Below are the code and all the weights of a small trained network. Each question names an input and a class and asks about switching units off, where a switched-off unit gives its printed mean instead of its output.

import numpy as np


def w(rows, s, z=0):
    codes = np.array(rows[::2]) - 128.0
    scale = np.full(codes.shape[1], s)
    scale[-1] = z or s
    return codes * scale


def f(y):
    return np.maximum(y, 0)


def log_softmax(a):
    a = a - a.max(-1, keepdims=True)
    return a - np.log(np.exp(a).sum(-1, keepdims=True))


def net(x, mask):
    res = np.array(x, float).reshape(1, 8) / 4 @ E
    y = f(res @ A[0][:, :-1].T + A[0][:, -1])
    res = res + np.where(mask, y, B[0][:, -1]) @ B[0][:, :-1]
    return log_softmax(res[-1] @ U[:, :-1].T + U[:, -1])


A, B = {}, {}
E = w([
[32,66,87,97,223],'x0',
[68,110,141,18,71],'x1',
[197,53,63,199,84],'x2',
[56,21,173,185,120],'x3',
[174,160,160,118,75],'x4',
[124,133,186,112,254],'x5',
[81,105,220,192,68],'x6',
[164,45,235,123,114],'x7',
],0.0071)
A[0] = w([
[127,137,171,96,46,87],'n0',
[96,200,123,160,150,103],'n1',
[113,124,113,102,178,93],'n2',
[182,143,76,74,92,136],'n3',
[176,151,87,150,38,254],'n4',
[150,166,143,20,89,235],'n5',
[248,104,62,34,104,184],'n6',
[142,74,176,122,158,101],'n7',
[61,35,123,77,88,128],'n8',
[134,162,52,82,193,150],'n9',
[92,123,146,28,108,173],'n10',
[93,224,151,161,140,255],'n11',
[141,135,84,121,144,233],'n12',
],0.011,0.0054)
B[0] = w([
[61,121,103,118,132,182],'n0',
[131,149,104,113,169,163],'n1',
[93,102,73,115,89,159],'n2',
[105,170,155,149,178,198],'n3',
[113,158,79,254,95,253],'n4',
[74,224,120,172,89,233],'n5',
[93,207,209,208,181,242],'n6',
[179,117,168,156,134,165],'n7',
[103,46,169,147,191,203],'n8',
[139,183,75,77,201,216],'n9',
[17,108,104,147,180,203],'n10',
[152,220,83,140,168,215],'n11',
[66,178,96,147,163,193],'n12',
],0.0097,0.011)
U = w([
[146,123,125,52,91,33],'0',
[63,203,113,165,155,202],'1',
[123,121,117,63,88,1],'2',
[80,50,76,159,105,136],'3',
[9,84,104,59,149,77],'4',
[125,174,45,46,176,93],'5',
[162,113,107,160,96,125],'6',
[115,113,242,148,190,144],'7',
],0.011,0.0056)

Each question gives the input, the list of numbers given to net, and the class t.
The units are the neurons (one row each of A and B). Each row of codes is followed by its name. A weight is (code - 128) times the scale printed after its matrix; where a second scale follows, it is the last column's (A, B and U).
mask holds one flag per neuron, in row order. A switched-off neuron (its flag False) gives its mean, the last column of its row in B, instead of its output. The means were averaged over made-up inputs and are rounded, as every weight is.
A unit's drop is (log p(t) with every unit on - log p(t) with that unit switched off) / (log p(t) with every unit on - log p(t) with every unit switched off).
The circuit of an input: a set's keep is (log p(t) with only the set's units on - log p(t) with every unit switched off) / (log p(t) with every unit on - log p(t) with every unit switched off). Starting from the 12 units with the biggest drops (on a tie, the unit counted first), units are removed one at a time, each time the one whose removal leaves the highest keep (on an exact tie, the one counted first), for as long as the keep stays at least 0.8.
circuit, biggest first: the units of the circuit, biggest drop first
unit that matters most: the unit with the biggest drop
k most important neurons: the k neurons with the biggest drops, biggest first
drop when u is switched off: that unit's drop, to one decimal
input [-1,7,1,5,-5,4,-8,-7], class 5: unit that matters most	n9
input [5,-7,0,4,-6,-5,5,2], class 3: 2 most important neurons	[n6 n3]
input [-3,7,0,5,2,7,0,-2], class 4: 3 most important neurons	[n6 n4 n10]
input [1,-8,-5,3,5,4,0,2], class 7: circuit, biggest first	[n4 n5]
input [8,1,1,7,-6,2,1,3], class 3: circuit, biggest first	[n6 n9]
input [8,-1,1,-4,2,4,6,0], class 5: circuit, biggest first	[n6 n4 n5]
input [-3,-6,4,6,-6,3,2,-4], class 3: circuit, biggest first	[n6 n5 n9]
input [7,1,6,1,-4,7,-4,4], class 4: 3 most important neurons	[n2 n6 n4]
input [4,-2,-8,2,-1,-2,-5,-2], class 5: drop when n4 is switched off	0.1
input [6,-7,2,8,8,2,-2,4], class 7: drop when n2 is switched off	0.0
input [1,5,3,6,3,1,0,-6], class 4: drop when n4 is switched off	0.1
